Here is a tiny trained network, its code and every weight. The questions are about switching its units off for an input and a class, where a switched-off unit gives its printed mean instead of its output.

import numpy as np


def w(rows, s, z=0):
    codes = np.array(rows[::2]) - 128.0
    scale = np.full(codes.shape[1], s)
    scale[-1] = z or s
    return codes * scale


def f(y):
    return np.maximum(y, 0)


def log_softmax(a):
    a = a - a.max(-1, keepdims=True)
    return a - np.log(np.exp(a).sum(-1, keepdims=True))


def net(x, mask):
    res = np.array(x, float).reshape(1, 7) / 4 @ E
    y = f(res @ A[0][:, :-1].T + A[0][:, -1])
    res = res + np.where(mask, y, B[0][:, -1]) @ B[0][:, :-1]
    return log_softmax(res[-1] @ U[:, :-1].T + U[:, -1])


A, B = {}, {}
E = w([
[183,191,179,154,163,59],'x0',
[130,129,127,127,126,128],'x1',
[128,127,128,129,129,129],'x2',
[76,208,73,187,142,126],'x3',
[109,179,200,143,62,189],'x4',
[90,175,142,9,176,134],'x5',
[130,129,127,127,128,127],'x6',
],0.011)
A[0] = w([
[100,182,142,42,192,129,79],'n0',
[183,122,83,107,181,34,40],'n1',
[122,70,74,138,190,48,8],'n2',
[84,193,251,133,55,202,58],'n3',
[171,191,171,137,160,77,29],'n4',
[82,168,156,63,159,111,115],'n5',
[198,100,109,239,70,109,101],'n6',
[92,202,164,14,121,138,78],'n7',
[122,159,159,130,128,51,40],'n8',
[153,83,44,106,176,70,46],'n9',
[222,1,241,68,120,153,85],'n10',
[94,238,67,169,147,119,119],'n11',
[191,203,154,127,143,73,75],'n12',
[39,192,47,181,137,144,72],'n13',
[160,188,192,143,161,60,75],'n14',
[148,120,174,208,87,169,83],'n15',
[67,185,82,184,153,134,34],'n16',
[159,192,155,151,158,75,101],'n17',
[100,79,58,115,153,120,79],'n18',
[176,189,158,150,151,73,21],'n19',
[12,81,37,83,84,222,117],'n20',
],0.0083,0.0018)
B[0] = w([
[66,67,79,207,203,116,209],'n0',
[155,183,89,134,83,171,208],'n1',
[165,210,71,145,115,135,203],'n2',
[196,248,25,135,58,155,239],'n3',
[149,98,160,137,97,166,187],'n4',
[76,85,66,202,215,140,193],'n5',
[46,39,70,204,254,87,224],'n6',
[71,105,48,229,223,101,220],'n7',
[139,103,153,132,115,158,165],'n8',
[168,224,80,150,69,149,206],'n9',
[59,172,173,28,100,14,247],'n10',
[97,122,171,47,88,67,221],'n11',
[161,81,176,133,101,190,194],'n12',
[94,124,214,44,117,57,222],'n13',
[182,85,177,118,115,202,199],'n14',
[101,160,43,188,183,109,193],'n15',
[101,128,177,51,89,61,196],'n16',
[145,89,173,93,108,171,191],'n17',
[186,172,128,114,95,179,181],'n18',
[167,76,177,135,113,169,186],'n19',
[229,50,218,127,87,224,255],'n20',
],0.0074,0.0094)
U = w([
[78,70,72,196,179,111,254],'0',
[180,70,188,131,106,201,96],'1',
[163,248,72,145,100,145,136],'2',
[83,136,184,67,110,32,6],'3',
],0.014,0.0011)

Each question gives the input, the list of numbers given to net, and the class t.
The units are the neurons (one row each of A and B). Each row of codes is followed by its name. A weight is (code - 128) times the scale printed after its matrix; where a second scale follows, it is the last column's (A, B and U).
mask holds one flag per neuron, in row order. A switched-off neuron (its flag False) gives its mean, the last column of its row in B, instead of its output. The means were averaged over made-up inputs and are rounded, as every weight is.
A unit's drop is (log p(t) with every unit on - log p(t) with that unit switched off) / (log p(t) with every unit on - log p(t) with every unit switched off).
The circuit of an input: a set's keep is (log p(t) with only the set's units on - log p(t) with every unit switched off) / (log p(t) with every unit on - log p(t) with every unit switched off). Starting from the 12 units with the biggest drops (on a tie, the unit counted first), units are removed one at a time, each time the one whose removal leaves the highest keep (on an exact tie, the one counted first), for as long as the keep stays at least 0.8.
circuit, biggest first: the units of the circuit, biggest drop first
top k neurons: the k neurons with the biggest drops, biggest first
drop of u: that unit's drop, to one decimal
input [2,4,6,-7,-1,0,5], class 3: circuit, biggest first : n10
input [5,-3,0,3,-6,7,5], class 0: top 2 neurons : n0, n5
input [3,5,1,6,1,-6,2], class 0: top 2 neurons : n6, n10
input [7,-3,-7,0,3,-5,-2], class 1: top 2 neurons : n14, n7
input [-4,-5,4,4,-7,6,5], class 2: top 4 neurons : n9, n6, n18, n2
input [-6,4,-7,-4,1,7,-2], class 0: top 3 neurons : n7, n0, n5
input [7,-6,-3,6,0,6,-6], class 1: circuit, biggest first : n14, n12
input [4,-4,-4,-7,-8,-6,-8], class 2: circuit, biggest first : n9, n2
input [-1,4,-6,-7,-5,2,1], class 3: top 2 neurons : n10, n3
input [-7,-6,0,3,1,5,7], class 1: top 2 neurons : n20, n6
input [4,4,-3,-6,-6,2,2], class 2: top 2 neurons : n1, n9
input [1,1,2,4,2,3,8], class 3: top 2 neurons : n6, n11
input [-6,-8,5,1,-4,-4,-5], class 1: top 2 neurons : n20, n7
input [7,7,-8,-2,8,-8,4], class 0: circuit, biggest first : n6
input [4,-3,6,3,-6,8,3], class 0: drop of n0 : 0.6
input [0,4,1,-7,-8,5,-1], class 2: drop of n1 : 0.1
input [1,0,-5,1,3,-8,-2], class 0: drop of n13 : 0.0
